Here is a tiny trained network, its code and every weight. The questions are about switching its units off for an input and a class, where a switched-off unit gives its printed mean instead of its output.

import numpy as np


def w(rows, s, z=0):
    codes = np.array(rows[::2]) - 128.0
    scale = np.full(codes.shape[1], s)
    scale[-1] = z or s
    return codes * scale


def f(y):
    return np.maximum(y, 0)


def log_softmax(a):
    a = a - a.max(-1, keepdims=True)
    return a - np.log(np.exp(a).sum(-1, keepdims=True))


def net(x, mask):
    res = np.array(x, float).reshape(1, 5) / 4 @ E
    y = f(res @ A[0][:, :-1].T + A[0][:, -1])
    res = res + np.where(mask, y, B[0][:, -1]) @ B[0][:, :-1]
    return log_softmax(res[-1] @ U[:, :-1].T + U[:, -1])


A, B = {}, {}
E = w([
[110,194,93,145,164,125,65,131,249,111,90],'x0',
[129,128,121,115,135,134,122,133,117,128,122],'x1',
[221,139,78,192,89,146,141,167,118,177,72],'x2',
[132,131,135,125,125,123,131,130,133,127,127],'x3',
[106,136,215,159,84,222,88,136,102,89,92],'x4',
],0.018)
A[0] = w([
[134,208,79,152,130,162,91,166,216,103,51,79],'N1',
[79,122,105,88,195,55,177,101,134,85,181,180],'N2',
[78,170,106,112,215,87,66,91,220,50,137,118],'N3',
[173,126,208,194,45,238,75,158,110,137,2,2],'N4',
[25,114,232,104,129,198,107,85,130,35,113,119],'N5',
[74,133,211,115,78,185,62,141,123,74,157,123],'N6',
[184,182,64,204,135,119,57,161,172,138,37,22],'N7',
[120,207,177,175,135,197,28,138,178,66,77,25],'N8',
[143,99,102,142,113,159,197,101,141,118,144,77],'N9',
[103,177,157,129,124,171,82,130,161,109,68,21],'N10',
[94,32,196,70,126,105,200,87,43,98,224,235],'N11',
[79,121,176,155,146,180,100,97,111,82,158,112],'N12',
[99,153,89,137,152,103,93,106,195,103,109,133],'N13',
[206,112,138,170,30,193,209,137,52,177,107,130],'N14',
[229,116,10,161,126,57,183,145,133,229,82,121],'N15',
[82,117,113,56,194,13,132,94,139,143,211,195],'N16',
[107,140,118,93,129,136,145,153,96,219,166,114],'N17',
],0.0091,0.0079)
B[0] = w([
[98,125,53,182,100,152,156,39,202,167,94,205],'N1',
[162,81,134,206,156,146,68,83,182,94,137,201],'N2',
[46,179,180,86,153,189,53,176,232,195,190,215],'N3',
[141,37,118,195,139,205,25,111,178,24,137,218],'N4',
[79,177,130,29,122,65,237,163,72,163,134,231],'N5',
[72,148,184,57,71,122,190,147,79,136,122,206],'N6',
[178,172,59,186,28,174,159,65,189,151,63,196],'N7',
[55,61,53,86,115,34,129,52,139,77,88,209],'N8',
[156,110,119,104,140,120,119,166,145,140,92,139],'N9',
[94,95,77,122,111,80,115,79,157,97,96,170],'N10',
[248,61,143,137,68,143,171,2,104,95,74,251],'N11',
[141,166,129,70,90,129,148,133,72,115,99,181],'N12',
[85,177,140,108,156,172,108,150,208,149,153,183],'N13',
[181,60,167,200,203,118,61,232,91,69,201,206],'N14',
[172,173,98,51,110,64,243,189,64,203,120,217],'N15',
[176,59,124,233,163,162,29,81,215,88,111,221],'N16',
[157,95,96,137,136,104,126,133,133,116,127,151],'N17',
],0.0085,0.027)
U = w([
[170,78,90,172,127,165,106,34,157,75,84,248],'0',
[208,105,109,121,169,42,192,205,49,142,136,148],'1',
[107,163,144,151,223,190,38,132,189,130,174,112],'2',
[169,254,68,139,128,147,182,144,152,201,90,11],'3',
[150,135,200,81,117,154,203,123,27,87,113,178],'4',
[155,88,149,188,150,201,40,222,93,41,134,5],'5',
[17,187,122,58,142,114,147,125,137,121,114,98],'6',
],0.0096,0.0028)

Each question gives the input, the list of numbers given to net, and the class t.
The units are the neurons (one row each of A and B). Each row of codes is followed by its name. A weight is (code - 128) times the scale printed after its matrix; where a second scale follows, it is the last column's (A, B and U).
mask holds one flag per neuron, in row order. A switched-off neuron (its flag False) gives its mean, the last column of its row in B, instead of its output. The means were averaged over made-up inputs and are rounded, as every weight is.
A unit's drop is (log p(t) with every unit on - log p(t) with that unit switched off) / (log p(t) with every unit on - log p(t) with every unit switched off).
The circuit of an input: a set's keep is (log p(t) with only the set's units on - log p(t) with every unit switched off) / (log p(t) with every unit on - log p(t) with every unit switched off). Starting from the 12 units with the biggest drops (on a tie, the unit counted first), units are removed one at a time, each time the one whose removal leaves the highest keep (on an exact tie, the one counted first), for as long as the keep stays at least 0.8.
units of the circuit, in order: the units of the circuit, biggest drop first
top k neurons: the k neurons with the biggest drops, biggest first
drop of u: that unit's drop, to one decimal
input [0,-7,8,3,-3], class 1: units of the circuit, in order => N15
input [2,6,5,6,0], class 3: units of the circuit, in order => N15, N11
input [-6,6,7,-1,1], class 5: top 3 neurons => N14, N4, N5
input [7,-4,-8,4,0], class 2: top 4 neurons => N16, N3, N2, N15
input [0,-4,0,-2,1], class 4: top 2 neurons => N16, N4
input [-8,-1,1,5,7], class 5: top 3 neurons => N14, N4, N15
input [3,-4,0,-7,6], class 6: top 3 neurons => N11, N16, N5
input [3,-3,7,2,0], class 3: top 3 neurons => N15, N11, N16
input [5,-5,0,2,-4], class 2: top 2 neurons => N3, N5
input [-8,-1,1,-1,-2], class 1: top 2 neurons => N4, N14
input [7,1,-1,6,0], class 2: top 2 neurons => N3, N11
input [-5,2,1,8,6], class 5: top 3 neurons => N4, N14, N15
input [-5,-8,2,-3,1], class 5: top 2 neurons => N14, N5
input [-2,-5,8,1,6], class 5: units of the circuit, in order => N14
input [-1,2,4,-2,1], class 5: drop of N5 => 0.2
input [2,-4,-6,2,-7], class 2: drop of N3 => 0.3
input [8,4,8,1,-1], class 3: drop of N15 => 0.5
